Below are the code and all the weights of a small trained network. Each question names an input and a class and asks about switching units off, where a switched-off unit gives its printed mean instead of its output.

import numpy as np


def w(rows, s, z=0):
    codes = np.array(rows[::2]) - 128.0
    scale = np.full(codes.shape[1], s)
    scale[-1] = z or s
    return codes * scale


def f(y):
    return y / 2 * (1 + np.tanh(0.7978845608 * (y + 0.044715 * y**3)))


def log_softmax(a):
    a = a - a.max(-1, keepdims=True)
    return a - np.log(np.exp(a).sum(-1, keepdims=True))


def net(x, mask):
    res = np.array(x, float).reshape(1, 5) / 4 @ E
    y = f(res @ A[0][:, :-1].T + A[0][:, -1])
    res = res + np.where(mask, y, B[0][:, -1]) @ B[0][:, :-1]
    return log_softmax(res[-1] @ U[:, :-1].T + U[:, -1])


A, B = {}, {}
E = w([
[159,147,148,124,137,134,108],'x0',
[60,83,67,131,99,79,171],'x1',
[178,143,62,219,134,118,127],'x2',
[145,255,209,161,151,65,142],'x3',
[101,63,189,146,100,65,21],'x4',
],0.009)
A[0] = w([
[124,103,139,79,147,145,123,136],'n0',
[41,120,56,83,75,120,126,233],'n1',
[157,70,75,106,110,220,52,145],'n2',
[145,131,126,175,122,164,190,91],'n3',
[76,85,81,134,126,40,140,154],'n4',
[119,183,153,146,146,102,110,130],'n5',
[131,112,152,124,191,178,200,114],'n6',
[151,119,129,151,169,154,222,126],'n7',
[61,154,184,32,97,108,157,91],'n8',
[63,134,137,93,168,146,135,237],'n9',
[155,156,76,90,87,92,168,154],'n10',
[127,120,94,199,103,120,141,250],'n11',
[139,113,105,107,121,212,96,160],'n12',
[113,160,102,108,193,169,152,138],'n13',
[114,85,83,153,105,138,134,161],'n14',
[167,104,112,251,160,137,142,97],'n15',
[127,105,189,133,82,108,90,119],'n16',
[105,104,84,118,152,162,83,48],'n17',
[180,107,99,185,119,77,167,111],'n18',
[149,66,124,98,129,143,124,126],'n19',
],0.011,0.0024)
B[0] = w([
[97,139,161,111,69,128,173,164],'n0',
[161,189,137,77,92,134,111,238],'n1',
[38,172,147,103,149,61,154,253],'n2',
[78,126,114,179,118,99,131,181],'n3',
[128,175,117,52,208,156,89,212],'n4',
[66,192,136,127,143,85,152,205],'n5',
[119,2,81,91,103,65,103,200],'n6',
[44,112,59,100,158,80,96,214],'n7',
[95,111,173,198,70,192,147,219],'n8',
[144,129,130,80,66,162,124,181],'n9',
[139,119,145,104,162,112,61,181],'n10',
[73,152,190,132,89,122,63,199],'n11',
[79,195,130,86,93,108,162,205],'n12',
[73,108,84,94,159,171,91,203],'n13',
[98,166,133,156,113,124,117,193],'n14',
[95,96,248,116,73,202,135,212],'n15',
[84,63,57,123,174,91,92,197],'n16',
[94,143,131,163,155,85,196,163],'n17',
[107,87,170,125,109,218,108,185],'n18',
[123,144,131,148,47,134,183,179],'n19',
],0.0072,0.0073)
U = w([
[96,184,162,75,124,168,94,229],'0',
[77,124,197,160,42,255,143,120],'1',
[102,198,106,142,65,91,118,243],'2',
[74,251,130,159,73,61,180,2],'3',
[86,39,99,84,187,79,78,115],'4',
[192,39,113,160,129,151,181,44],'5',
],0.0082,0.0037)

Each question gives the input, the list of numbers given to net, and the class t.
The units are the neurons (one row each of A and B). Each row of codes is followed by its name. A weight is (code - 128) times the scale printed after its matrix; where a second scale follows, it is the last column's (A, B and U).
mask holds one flag per neuron, in row order. A switched-off neuron (its flag False) gives its mean, the last column of its row in B, instead of its output. The means were averaged over made-up inputs and are rounded, as every weight is.
A unit's drop is (log p(t) with every unit on - log p(t) with that unit switched off) / (log p(t) with every unit on - log p(t) with every unit switched off).
The circuit of an input: a set's keep is (log p(t) with only the set's units on - log p(t) with every unit switched off) / (log p(t) with every unit on - log p(t) with every unit switched off). Starting from the 12 units with the biggest drops (on a tie, the unit counted first), units are removed one at a time, each time the one whose removal leaves the highest keep (on an exact tie, the one counted first), for as long as the keep stays at least 0.8.
units of the circuit, in order: the units of the circuit, biggest drop first
k most important neurons: the k neurons with the biggest drops, biggest first
drop when u is switched off: that unit's drop, to one decimal
input [-8,8,-8,-4,0], class 0: units of the circuit, in order => (n1)
input [-4,-2,6,5,2], class 1: units of the circuit, in order => (n15, n18)
input [-6,-4,-2,-7,-5], class 3: 2 most important neurons => (n2, n12)
input [6,1,-6,4,-2], class 1: 2 most important neurons => (n8, n2)
input [1,7,2,-2,3], class 0: 2 most important neurons => (n4, n1)
input [-4,-7,-2,3,-8], class 4: units of the circuit, in order => (n6, n7, n13)
input [-7,7,2,-4,1], class 0: units of the circuit, in order => (n4, n1)
input [-4,4,6,1,-2], class 1: 2 most important neurons => (n15, n18)
input [-5,1,-6,6,-1], class 1: 2 most important neurons => (n8, n2)
input [8,3,5,-7,7], class 2: units of the circuit, in order => (n19, n14)
input [-4,-7,-3,0,-8], class 4: units of the circuit, in order => (n6, n7)
input [2,1,7,-6,1], class 1: 2 most important neurons => (n15, n18)
input [-7,3,-7,5,-8], class 4: 2 most important neurons => (n6, n7)
input [3,6,0,4,8], class 4: units of the circuit, in order => (n16)
input [-7,-4,-4,-1,-8], class 4: units of the circuit, in order => (n6, n7)
input [-5,6,-3,5,5], class 0: 2 most important neurons => (n4, n6)
input [-8,-3,0,-8,-3], class 2: 2 most important neurons => (n5, n6)
input [7,3,6,-4,-8], class 4: units of the circuit, in order => (n7, n6)
input [8,0,-8,8,3], class 1: 2 most important neurons => (n8, n2)
input [7,1,-8,1,-7], class 1: units of the circuit, in order => (n8)
input [3,6,8,-6,7], class 1: 2 most important neurons => (n15, n18)
input [-7,8,-6,8,6], class 0: drop when n3 is switched off => 0.1
